Below are the code and all the weights of a small trained network. Each question names an input and a class and asks about switching units off, where a switched-off unit gives its printed mean instead of its output.

import numpy as np


def w(rows, s, z=0):
    codes = np.array(rows[::2]) - 128.0
    scale = np.full(codes.shape[1], s)
    scale[-1] = z or s
    return codes * scale


def norm(h):
    return h / np.sqrt((h * h).mean(-1, keepdims=True) + 1e-5)


def f(y):
    return np.maximum(y, 0)


def log_softmax(a):
    a = a - a.max(-1, keepdims=True)
    return a - np.log(np.exp(a).sum(-1, keepdims=True))


def net(x, mask):
    res = np.array(x, float).reshape(1, 4) / 4 @ E
    u = 0
    for l in range(2):
        y = f(norm(res) @ A[l][:, :-1].T + A[l][:, -1])
        res = res + np.where(mask[u : u + 4], y, B[l][:, -1]) @ B[l][:, :-1]
        u += 4
    return log_softmax(norm(res)[-1] @ U[:, :-1].T + U[:, -1])


A, B = {}, {}
E = w([
[174,163,124,152,101,170,157,146,245],'x0',
[51,227,77,145,117,56,101,118,119],'x1',
[124,84,55,54,207,95,111,106,148],'x2',
[112,76,112,115,141,138,34,179,183],'x3',
],0.012)
A[0] = w([
[77,90,37,96,187,165,149,165,151,149],'L0N1',
[13,164,155,143,117,67,93,96,84,229],'L0N2',
[88,177,75,144,136,137,165,11,197,247],'L0N3',
[177,190,103,190,104,138,121,80,163,226],'L0N4',
],0.012,0.0012)
B[0] = w([
[94,118,135,7,95,85,85,144,127,223],'L0N1',
[117,155,94,179,216,104,204,101,120,255],'L0N2',
[169,242,187,81,106,146,160,216,145,217],'L0N3',
[168,112,107,164,111,174,162,190,188,204],'L0N4',
],0.014,0.009)
A[1] = w([
[26,112,123,142,214,204,224,151,29,188],'L1N1',
[55,233,72,159,167,1,236,64,10,252],'L1N2',
[15,126,208,197,46,36,84,36,77,80],'L1N3',
[142,105,205,239,98,192,22,119,155,202],'L1N4',
],0.0068,0.0031)
B[1] = w([
[151,150,127,152,190,102,34,69,134,198],'L1N1',
[152,81,46,255,160,119,253,77,93,252],'L1N2',
[169,184,17,170,154,129,197,83,157,139],'L1N3',
[172,215,45,149,105,190,181,161,153,167],'L1N4',
],0.013,0.011)
U = w([
[140,133,65,254,211,52,220,56,32,250],'0',
[55,65,161,60,168,138,44,153,89,2],'1',
[156,207,170,185,48,166,142,248,161,159],'2',
],0.0092,0.0044)

Each question gives the input, the list of numbers given to net, and the class t.
The units are the neurons (one row each of A and B). Each row of codes is followed by its name. A weight is (code - 128) times the scale printed after its matrix; where a second scale follows, it is the last column's (A, B and U).
mask holds one flag per neuron, layer by layer. A switched-off neuron (its flag False) gives its mean, the last column of its row in B, instead of its output. The means were averaged over made-up inputs and are rounded, as every weight is.
A unit's drop is (log p(t) with every unit on - log p(t) with that unit switched off) / (log p(t) with every unit on - log p(t) with every unit switched off).
The circuit of an input: a set's keep is (log p(t) with only the set's units on - log p(t) with every unit switched off) / (log p(t) with every unit on - log p(t) with every unit switched off). Starting from all 8 units, units are removed one at a time, each time the one whose removal leaves the highest keep (on an exact tie, the one counted first), for as long as the keep stays at least 0.8.
units of the circuit, in order: the units of the circuit, biggest drop first
k most important neurons: the k neurons with the biggest drops, biggest first
top k neurons in layer l: the k neurons of layer l with the biggest drops, biggest first
drop of u: that unit's drop, to one decimal
input [7,-5,0,0], class 2: units of the circuit, in order => [L1N2]
input [-2,-4,1,0], class 1: 2 most important neurons => [L0N2 L1N2]
input [0,-1,-8,-4], class 2: units of the circuit, in order => [L0N2 L1N2]
input [0,3,8,1], class 2: units of the circuit, in order => [L0N1 L0N3]
input [-7,-4,6,-1], class 1: units of the circuit, in order => [L0N2 L1N2]
input [-3,-8,-2,0], class 2: 4 most important neurons => [L0N2 L1N2 L1N4 L0N1]
input [4,-2,-7,-6], class 2: 2 most important neurons => [L1N2 L0N2]
input [-2,-8,-6,3], class 2: 2 most important neurons => [L1N2 L0N2]
input [4,-3,7,-8], class 2: top 2 neurons in layer 0 => [L0N2 L0N3]
input [4,5,-6,-1], class 2: 3 most important neurons => [L0N4 L1N2 L0N3]
input [-1,-5,0,1], class 2: 2 most important neurons => [L0N2 L1N2]
input [3,1,0,5], class 2: 2 most important neurons => [L1N1 L0N2]
input [-1,-2,5,-1], class 1: drop of L0N2 => 0.2
input [3,-8,6,-2], class 1: drop of L1N2 => 0.3
input [1,-6,5,0], class 1: drop of L1N2 => 0.1
